Below is a small trained network, with its code and all its weights. Each question gives an input and a class and asks what happens when units are switched off, that is, made to give their printed mean instead of their output.

import numpy as np


def w(rows, s, z=0):
    codes = np.array(rows[::2]) - 128.0
    scale = np.full(codes.shape[1], s)
    scale[-1] = z or s
    return codes * scale


def norm(h):
    return h / np.sqrt((h * h).mean(-1, keepdims=True) + 1e-5)


def f(y):
    return np.maximum(y, 0)


def log_softmax(a):
    a = a - a.max(-1, keepdims=True)
    return a - np.log(np.exp(a).sum(-1, keepdims=True))


def net(x, mask):
    res = np.array(x, float).reshape(1, 4) / 4 @ E
    u = 0
    for l in range(2):
        y = f(norm(res) @ A[l][:, :-1].T + A[l][:, -1])
        res = res + np.where(mask[u : u + 8], y, B[l][:, -1]) @ B[l][:, :-1]
        u += 8
    return log_softmax(norm(res)[-1] @ U[:, :-1].T + U[:, -1])


A, B = {}, {}
E = w([
[99,100,141,114,60,66,196],'x0',
[143,28,53,144,64,197,133],'x1',
[2,168,25,226,158,129,159],'x2',
[6,103,159,29,93,151,110],'x3',
],0.0017)
A[0] = w([
[128,207,253,152,224,120,195,14],'0.n1',
[140,84,76,110,170,206,81,112],'0.n2',
[158,163,118,153,64,35,216,146],'0.n3',
[96,178,108,79,171,167,43,132],'0.n4',
[207,69,138,70,107,84,121,164],'0.n5',
[99,208,200,120,171,112,172,4],'0.n6',
[73,140,85,192,145,134,169,96],'0.n7',
[88,58,150,135,51,41,138,62],'0.n8',
],0.0045,0.0026)
B[0] = w([
[145,154,23,54,2,177,239,208],'0.n1',
[138,175,126,125,139,167,207,199],'0.n2',
[153,140,184,182,222,181,116,234],'0.n3',
[137,146,233,203,212,131,180,194],'0.n4',
[80,139,91,141,110,102,48,252],'0.n5',
[70,121,30,118,31,156,217,173],'0.n6',
[134,123,136,79,151,106,37,227],'0.n7',
[153,221,166,155,224,201,240,193],'0.n8',
],0.004,0.003)
A[1] = w([
[86,184,39,181,146,47,103,75],'1.n1',
[236,223,68,162,194,101,101,90],'1.n2',
[50,106,231,124,128,144,154,59],'1.n3',
[43,174,50,166,205,65,88,37],'1.n4',
[28,62,139,130,131,98,129,3],'1.n5',
[59,114,137,211,121,69,37,197],'1.n6',
[155,4,51,177,92,204,157,107],'1.n7',
[226,130,167,26,112,16,51,110],'1.n8',
],0.0045,0.0033)
B[1] = w([
[170,46,61,63,33,171,26,179],'1.n1',
[106,97,241,192,166,68,224,252],'1.n2',
[153,65,210,202,182,131,127,173],'1.n3',
[254,121,103,79,81,167,62,188],'1.n4',
[183,20,204,172,214,153,99,136],'1.n5',
[121,28,204,54,100,93,65,186],'1.n6',
[67,205,91,84,48,130,217,200],'1.n7',
[160,32,35,137,73,182,15,175],'1.n8',
],0.0048,0.0039)
U = w([
[212,22,55,57,33,209,20,252],'0',
[58,205,46,75,23,211,254,243],'1',
[100,50,225,173,136,157,202,233],'2',
[173,199,220,224,219,199,214,75],'3',
[94,200,111,77,224,31,136,4],'4',
[38,233,39,94,200,27,48,4],'5',
],0.0053,0.004)

Each question gives the input, the list of numbers given to net, and the class t.
The units are the neurons (one row each of A and B). Each row of codes is followed by its name. A weight is (code - 128) times the scale printed after its matrix; where a second scale follows, it is the last column's (A, B and U).
mask holds one flag per neuron, layer by layer. A switched-off neuron (its flag False) gives its mean, the last column of its row in B, instead of its output. The means were averaged over made-up inputs and are rounded, as every weight is.
A unit's drop is (log p(t) with every unit on - log p(t) with that unit switched off) / (log p(t) with every unit on - log p(t) with every unit switched off).
The circuit of an input: a set's keep is (log p(t) with only the set's units on - log p(t) with every unit switched off) / (log p(t) with every unit on - log p(t) with every unit switched off). Starting from the 12 units with the biggest drops (on a tie, the unit counted first), units are removed one at a time, each time the one whose removal leaves the highest keep (on an exact tie, the one counted first), for as long as the keep stays at least 0.8.
circuit, biggest first: the units of the circuit, biggest drop first
k most important neurons: the k neurons with the biggest drops, biggest first
k most important neurons of layer l: the k neurons of layer l with the biggest drops, biggest first
input [-7,1,-5,0], class 3: circuit, biggest first : [0.n4 1.n1]
input [2,5,1,-4], class 1: 4 most important neurons : [1.n7 0.n4 0.n8 1.n3]
input [-4,-3,2,-6], class 2: 2 most important neurons : [1.n2 0.n8]
input [-8,2,2,6], class 3: circuit, biggest first : [0.n4]
input [-4,-7,-3,-4], class 1: 3 most important neurons of layer 0 : [0.n1 0.n6 0.n3]
input [6,-2,7,-2], class 0: 2 most important neurons of layer 1 : [1.n4 1.n1]
input [5,0,6,6], class 0: 4 most important neurons of layer 0 : [0.n7 0.n4 0.n2 0.n1]
input [5,1,5,-1], class 0: 2 most important neurons of layer 1 : [1.n4 1.n6]
input [-5,3,5,-3], class 0: 3 most important neurons : [0.n8 1.n4 1.n1]
input [8,5,0,-3], class 3: circuit, biggest first : [0.n8 0.n3]
input [-5,-6,5,1], class 1: 2 most important neurons : [0.n1 0.n5]
input [-3,-4,3,3], class 1: 3 most important neurons : [0.n1 0.n6 1.n2]
input [-7,-7,-8,-5], class 0: 2 most important neurons of layer 1 : [1.n8 1.n3]
input [-5,-8,-8,-5], class 0: circuit, biggest first : [1.n8]
input [-7,-2,8,-5], class 0: 2 most important neurons : [1.n1 1.n4]
input [-8,4,-6,-3], class 3: 2 most important neurons of layer 0 : [0.n2 0.n7]
input [1,5,-2,-4], class 1: 3 most important neurons : [1.n7 0.n7 0.n4]
input [0,4,-3,4], class 1: 2 most important neurons of layer 1 : [1.n2 1.n6]
input [8,5,8,-7], class 0: 3 most important neurons of layer 1 : [1.n1 1.n4 1.n6]
input [-4,8,2,-3], class 1: circuit, biggest first : [1.n7]
input [6,-8,0,-5], class 1: 2 most important neurons of layer 0 : [0.n1 0.n6]
input [2,-8,0,-7], class 1: 2 most important neurons of layer 0 : [0.n1 0.n6]
input [-1,1,7,7], class 0: 2 most important neurons of layer 1 : [1.n4 1.n2]
